Here is a tiny trained network, its code and every weight. The questions are about switching its units off for an input and a target symbol, where a switched-off unit gives its printed mean instead of its output.

import numpy as np


def w(rows, s, z=0):
    codes = np.array(rows[::2]) - 128.0
    scale = np.full(codes.shape[1], s)
    scale[-1] = z or s
    return codes * scale


def f(y):
    return y / 2 * (1 + np.tanh(0.7978845608 * (y + 0.044715 * y**3)))


def softmax(a):
    e = np.exp(a - a.max(-1, keepdims=True))
    return e / e.sum(-1, keepdims=True)


def log_softmax(a):
    a = a - a.max(-1, keepdims=True)
    return a - np.log(np.exp(a).sum(-1, keepdims=True))


def net(x, mask):
    ids = ['Σαβημπψω'.index(c) for c in x.split()]
    T = len(ids)
    res = E[ids] + P[:T]
    q, k, v = (res @ M[0].T for M in (Q, K, V))
    z = softmax(np.where(np.tri(T) > 0, q @ k.T / 2**0.5, -1e9)) @ v
    res = res + np.where(mask[0], z, O[0][:, -1]) @ O[0][:, :-1]
    y = f(res @ A[0][:, :-1].T + A[0][:, -1])
    res = res + np.where(mask[1:9], y, B[0][:, -1]) @ B[0][:, :-1]
    return log_softmax(res[-1] @ U[:, :-1].T + U[:, -1])


Q, K, V, O, A, B = {}, {}, {}, {}, {}, {}
E = w([
[110,96,189,159,87,174],'Σ',
[157,124,107,45,130,165],'α',
[84,86,237,135,167,142],'β',
[110,72,149,92,119,165],'η',
[124,42,55,157,23,115],'μ',
[140,151,166,110,162,103],'π',
[249,168,123,160,48,93],'ψ',
[150,82,123,49,104,200],'ω',
],0.022)
P = w([
[114,169,145,17,3,92],'0',
[184,156,145,80,53,118],'1',
[191,132,147,121,92,141],'2',
[197,118,151,146,129,160],'3',
[197,109,148,172,160,177],'4',
[198,85,148,195,175,194],'5',
[221,61,147,208,185,196],'6',
],0.011)
Q[0] = w([
[210,86,123,132,141,180],'head 1',
[8,139,84,55,129,123],'head 1',
],0.013)
K[0] = w([
[175,90,95,217,219,131],'head 1',
[56,161,208,31,35,1],'head 1',
],0.0075)
V[0] = w([
[129,136,46,54,47,174],'head 1',
[172,169,120,26,254,35],'head 1',
],0.0073)
O[0] = w([
[168,97,118,239,250,249,131],'head 1',
[131,1,128,82,162,12,2],'head 1',
],0.0089,0.0049)
A[0] = w([
[123,118,102,125,109,182,110],'neuron 1',
[126,106,196,197,254,136,19],'neuron 2',
[125,184,130,158,83,125,2],'neuron 3',
[190,69,136,100,133,142,41],'neuron 4',
[36,6,94,129,200,89,243],'neuron 5',
[159,181,150,79,171,131,189],'neuron 6',
[120,58,172,119,149,130,98],'neuron 7',
[164,97,114,60,42,113,53],'neuron 8',
],0.014,0.0031)
B[0] = w([
[117,93,148,117,135,85,254],'neuron 1',
[97,164,3,150,143,148,173],'neuron 2',
[116,145,124,112,161,77,230],'neuron 3',
[106,165,141,104,125,87,215],'neuron 4',
[131,108,200,175,160,149,171],'neuron 5',
[111,128,163,160,71,192,217],'neuron 6',
[201,126,81,116,156,57,200],'neuron 7',
[71,100,87,141,74,109,195],'neuron 8',
],0.015,0.0085)
U = w([
[89,155,209,132,141,206,214],'Σ',
[131,154,106,155,238,97,91],'α',
[31,123,82,117,57,143,5],'β',
[141,121,114,111,147,167,241],'η',
[60,90,93,255,106,182,112],'μ',
[160,98,151,71,179,81,123],'π',
[219,165,99,130,103,150,104],'ψ',
[45,161,51,144,155,115,97],'ω',
],0.0099,0.0028)

Each question gives the input, a string of symbols that net reads in full, and the target symbol t.
The units are the heads (2 rows each of Q, K, V and O) and the neurons (one row each of A and B). Each row of codes is followed by its name. A weight is (code - 128) times the scale printed after its matrix; where a second scale follows, it is the last column's (O, A, B and U).
mask holds one flag per unit, heads first, then neurons. A switched-off unit (its flag False) gives its mean, the last column of its rows in O or B, instead of its output. The means were averaged over made-up inputs and are rounded, as every weight is.
A unit's drop is (log p(t) with every unit on - log p(t) with that unit switched off) / (log p(t) with every unit on - log p(t) with every unit switched off).
The circuit of an input: a set's keep is (log p(t) with only the set's units on - log p(t) with every unit switched off) / (log p(t) with every unit on - log p(t) with every unit switched off). Starting from all 9 units, units are removed one at a time, each time the one whose removal leaves the highest keep (on an exact tie, the one counted first), for as long as the keep stays at least 0.8.
circuit, biggest first: the units of the circuit, biggest drop first
unit that matters most: the unit with the biggest drop
k most important neurons: the k neurons with the biggest drops, biggest first
input ψ π π π α π Σ, target Σ: circuit, biggest first -> head 1; neuron 8
input ω β π μ μ β, target μ: circuit, biggest first -> head 1; neuron 2; neuron 4
input ψ π ω Σ ω, target Σ: 2 most important neurons -> neuron 7; neuron 8
input Σ Σ β π α β, target α: circuit, biggest first -> head 1; neuron 7; neuron 2; neuron 5
input π Σ π η, target π: 4 most important neurons -> neuron 6; neuron 7; neuron 2; neuron 4
input ω Σ Σ ω α α, target α: 4 most important neurons -> neuron 2; neuron 8; neuron 7; neuron 5
input π π π α ω, target α: 2 most important neurons -> neuron 2; neuron 8
input α β ψ β π ψ π, target ψ: circuit, biggest first -> neuron 1; neuron 3; neuron 5
input π ω π, target ω: circuit, biggest first -> head 1; neuron 2
input ψ Σ π π μ π, target μ: circuit, biggest first -> neuron 2; neuron 6; neuron 3
input π π β ψ Σ β ω, target β: circuit, biggest first -> head 1; neuron 8
input μ β π β ψ Σ α, target Σ: unit that matters most -> neuron 7
input α ω β β ψ α β, target α: circuit, biggest first -> head 1; neuron 7; neuron 2; neuron 8
input π π α, target π: 2 most important neurons -> neuron 7; neuron 4
input β ω β β μ α, target μ: circuit, biggest first -> head 1; neuron 2; neuron 6
input π β ω, target β: circuit, biggest first -> neuron 8
input π α π ω π Σ ω, target Σ: circuit, biggest first -> head 1; neuron 7; neuron 2
input Σ Σ π, target Σ: 3 most important neurons -> neuron 7; neuron 6; neuron 2
input π π μ η, target μ: 2 most important neurons -> neuron 2; neuron 3
input Σ π α μ ω, target μ: 4 most important neurons -> neuron 2; neuron 3; neuron 7; neuron 6
input Σ π Σ α, target Σ: most important neuron -> neuron 6
input π Σ β ω π, target ω: 2 most important neurons -> neuron 2; neuron 5
